Rows, each with roughly how far along a hidden order it lies (0 to 9)
In the rows, 100 means zero.
96 88 118 95 104 97 99 115 99 95 107 129 89 76 115 97 103 111 107 103 94 106 92 104 84 106 102 116
4
86 94 106 96 88 102 90 110 98 98 103 100 75 75 92 98 99 104 108 99 95 103 79 110 105 138 101 107
1
92 93 112 98 106 90 101 112 97 97 116 121 81 82 99 98 103 111 79 100 89 107 106 99 68 123 97 120
2
81 100 108 99 97 96 99 97 98 103 101 76 82 118 78 104 106 108 47 97 96 105 107 112 105 125 92 86
4
112 91 84 98 116 99 98 107 107 112 79 200 96 86 67 112 123 85 44 103 130 94 150 94 99 64 106 126
8
85 98 101 97 89 108 92 107 98 101 104 114 81 77 79 104 98 99 94 97 95 105 94 108 117 147 99 105
1
84 102 90 92 90 87 96 107 101 104 72 136 63 98 76 101 123 92 78 102 122 91 79 101 99 82 102 96
5
105 99 98 94 109 100 105 106 96 101 98 154 100 107 79 107 108 106 61 102 102 107 120 97 107 111 98 101
7
95 87 109 100 108 101 95 113 101 102 113 136 90 74 90 104 106 105 78 98 100 104 116 106 81 116 101 125
3
108 103 89 91 106 98 106 106 96 101 81 166 102 107 82 105 108 100 68 104 113 102 115 92 114 89 100 93
8
92 97 104 91 97 95 99 118 94 96 98 165 67 88 71 101 113 110 60 101 103 106 90 103 96 118 102 108
4
83 104 80 92 82 108 86 115 94 98 89 134 69 73 64 105 106 101 97 100 103 103 81 96 112 130 105 105
0
89 90 99 102 95 112 85 107 103 106 113 122 86 64 80 106 97 97 91 96 92 105 124 111 103 144 102 118
1
91 97 104 91 101 90 100 111 96 98 91 147 77 93 94 99 114 105 80 104 111 102 84 102 91 88 101 104
5
104 85 105 101 115 100 98 102 108 108 98 161 101 93 88 105 114 96 60 102 114 97 136 104 86 83 103 121
6
81 102 73 96 73 105 83 107 98 102 83 107 73 83 80 107 98 100 122 100 107 100 78 93 117 118 107 106
0
91 89 100 103 101 109 86 103 104 108 116 129 99 67 73 106 100 97 82 96 101 102 130 110 96 139 102 120
1
84 102 79 96 106 96 93 105 102 111 76 170 82 104 36 110 123 91 22 98 122 91 126 101 111 100 101 101
5
120 99 117 101 126 102 111 106 97 102 115 184 110 108 79 104 104 97 10 99 91 108 158 102 107 111 93 97
9
104 103 107 98 103 92 103 97 100 103 91 117 94 120 91 102 111 101 53 103 105 100 124 104 92 79 96 92
8
106 97 117 99 119 92 110 110 94 97 117 150 91 110 87 101 108 104 29 99 85 106 121 95 70 107 97 107
6
98 100 106 96 102 98 103 111 95 99 112 140 83 93 77 103 107 108 64 99 95 107 106 103 91 131 99 111
3
103 91 84 99 101 111 83 107 106 108 89 152 99 70 82 108 101 87 94 101 117 97 126 99 112 96 108 117
4
86 89 104 97 108 81 94 102 111 108 75 140 71 92 90 99 128 93 67 103 130 84 102 109 71 44 103 116
5
74 103 94 98 90 94 93 103 96 104 99 110 63 97 57 103 114 101 52 96 99 99 90 112 103 132 96 93
2
105 102 89 90 97 98 90 116 93 96 87 165 88 86 88 104 109 103 89 104 104 105 99 93 107 89 108 106
6
102 97 104 94 107 100 101 112 97 98 105 157 88 93 82 103 106 109 86 102 100 107 103 100 98 117 100 109
5
137 67 84 99 126 127 81 121 111 107 109 200 125 20 95 113 99 85 128 104 118 107 164 84 101 93 121 163
4
95 108 93 93 101 95 104 101 94 98 89 102 96 123 93 103 100 102 77 102 103 103 95 100 124 107 95 81
6
89 104 101 91 99 90 106 112 94 98 89 152 68 114 61 102 117 110 47 102 104 103 86 101 93 105 98 92
6
108 90 105 98 113 94 98 104 105 106 86 159 95 94 107 104 115 95 74 105 117 97 131 100 88 65 103 113
8
99 92 114 101 109 101 98 98 103 103 107 94 100 104 101 104 103 105 71 100 99 102 125 108 93 101 96 106
6
103 81 117 104 121 100 98 104 109 106 114 143 104 77 99 104 106 102 80 100 107 101 138 107 73 107 101 133
4
92 99 89 99 94 106 87 104 102 106 93 119 89 98 85 105 99 92 104 100 109 99 106 103 114 118 103 102
3
87 95 102 99 108 96 97 103 104 110 97 138 80 100 63 107 120 101 39 97 111 97 123 109 89 109 98 107
4
84 108 89 94 83 99 92 107 94 99 92 110 75 89 75 104 100 98 98 100 101 103 82 100 122 117 100 94
3
95 88 95 96 92 115 89 117 100 98 113 152 92 52 80 105 93 101 109 99 96 108 99 103 108 157 105 125
0
78 99 96 97 81 105 88 106 99 101 104 78 80 82 82 101 91 103 113 97 95 103 87 109 115 154 100 102
0
95 91 93 98 96 104 88 105 107 105 89 123 94 72 105 102 102 94 117 102 114 98 108 101 104 95 105 113
3
100 98 105 96 107 90 101 104 100 102 89 152 85 106 87 103 117 104 61 103 111 100 114 101 90 83 99 104
7
91 97 90 97 99 100 90 105 105 112 84 137 87 82 87 104 105 92 103 101 117 93 106 100 109 92 104 107
4
100 96 118 101 121 94 105 110 95 101 125 131 89 97 87 99 104 112 40 98 89 106 121 100 72 115 96 113
4
84 96 99 98 105 101 96 104 101 108 99 135 81 100 64 107 114 100 44 98 108 99 115 109 100 118 99 107
4
92 92 111 102 114 99 100 104 101 106 113 137 90 94 68 105 109 105 43 97 100 102 132 107 81 125 95 113
4
96 103 105 99 106 101 98 99 98 103 101 106 97 116 89 107 101 104 63 100 96 106 120 104 111 116 94 90
6
109 99 109 98 113 95 109 108 97 99 101 163 93 111 91 104 113 103 47 102 97 106 120 94 85 101 97 102
8
91 102 88 96 100 97 93 102 103 106 74 134 82 107 78 106 109 91 77 102 119 93 101 100 117 82 102 93
5
104 91 105 94 100 103 95 120 96 96 112 172 86 66 85 101 105 107 89 102 95 110 109 99 92 126 104 120
3
77 107 100 98 80 98 91 98 98 101 98 58 73 98 95 100 95 98 111 98 100 101 76 110 114 129 95 86
2
79 94 95 100 95 103 86 104 104 109 105 128 78 72 59 105 110 94 67 95 107 98 116 113 105 130 101 114
1
115 97 114 99 119 101 104 107 97 100 109 160 105 102 98 104 104 102 38 102 93 108 150 100 89 100 99 105
8
92 105 88 92 94 104 97 114 91 100 96 157 84 90 77 107 112 100 67 99 102 107 102 98 122 132 100 96
4
94 93 105 98 97 106 95 112 97 99 110 114 89 74 91 103 92 102 97 99 91 108 100 108 105 144 101 111
2
87 99 107 95 94 97 99 109 94 97 106 103 77 85 86 100 103 108 81 99 90 106 89 108 101 132 97 104
2
90 96 114 99 105 89 101 105 99 98 113 90 86 102 110 97 106 112 79 101 95 105 99 107 73 98 94 109
4
92 96 88 91 103 94 98 110 101 104 82 172 75 89 71 104 117 93 79 102 123 96 101 97 106 88 103 105
5
91 92 114 103 110 101 96 102 101 104 116 94 95 94 95 104 100 109 74 98 93 106 120 110 84 127 95 108
3
94 102 94 89 91 87 95 118 91 96 81 163 61 95 78 100 118 103 74 104 106 101 80 101 94 84 104 101
5
85 90 112 105 104 102 91 97 106 107 123 79 98 80 98 102 93 103 89 96 95 103 119 110 85 134 96 116
1
97 92 113 101 110 95 101 100 105 105 98 130 89 100 102 103 114 100 56 101 108 99 132 109 83 90 98 107
7
96 87 119 101 120 92 101 108 104 106 108 171 87 84 83 101 120 103 48 99 109 100 125 107 62 94 99 128
4
96 100 76 97 93 110 87 108 102 107 81 147 95 74 67 111 100 91 92 100 114 101 120 97 128 115 106 103
4
96 106 99 91 102 89 101 113 96 97 84 154 74 101 93 100 114 104 85 104 112 100 85 100 89 86 101 101
6
125 89 129 102 115 95 107 101 101 101 106 144 106 107 127 98 104 98 83 104 98 104 144 109 82 71 97 104
9
92 97 79 93 95 98 94 103 106 107 64 173 77 96 66 108 125 86 80 103 129 89 93 98 118 77 106 102
6
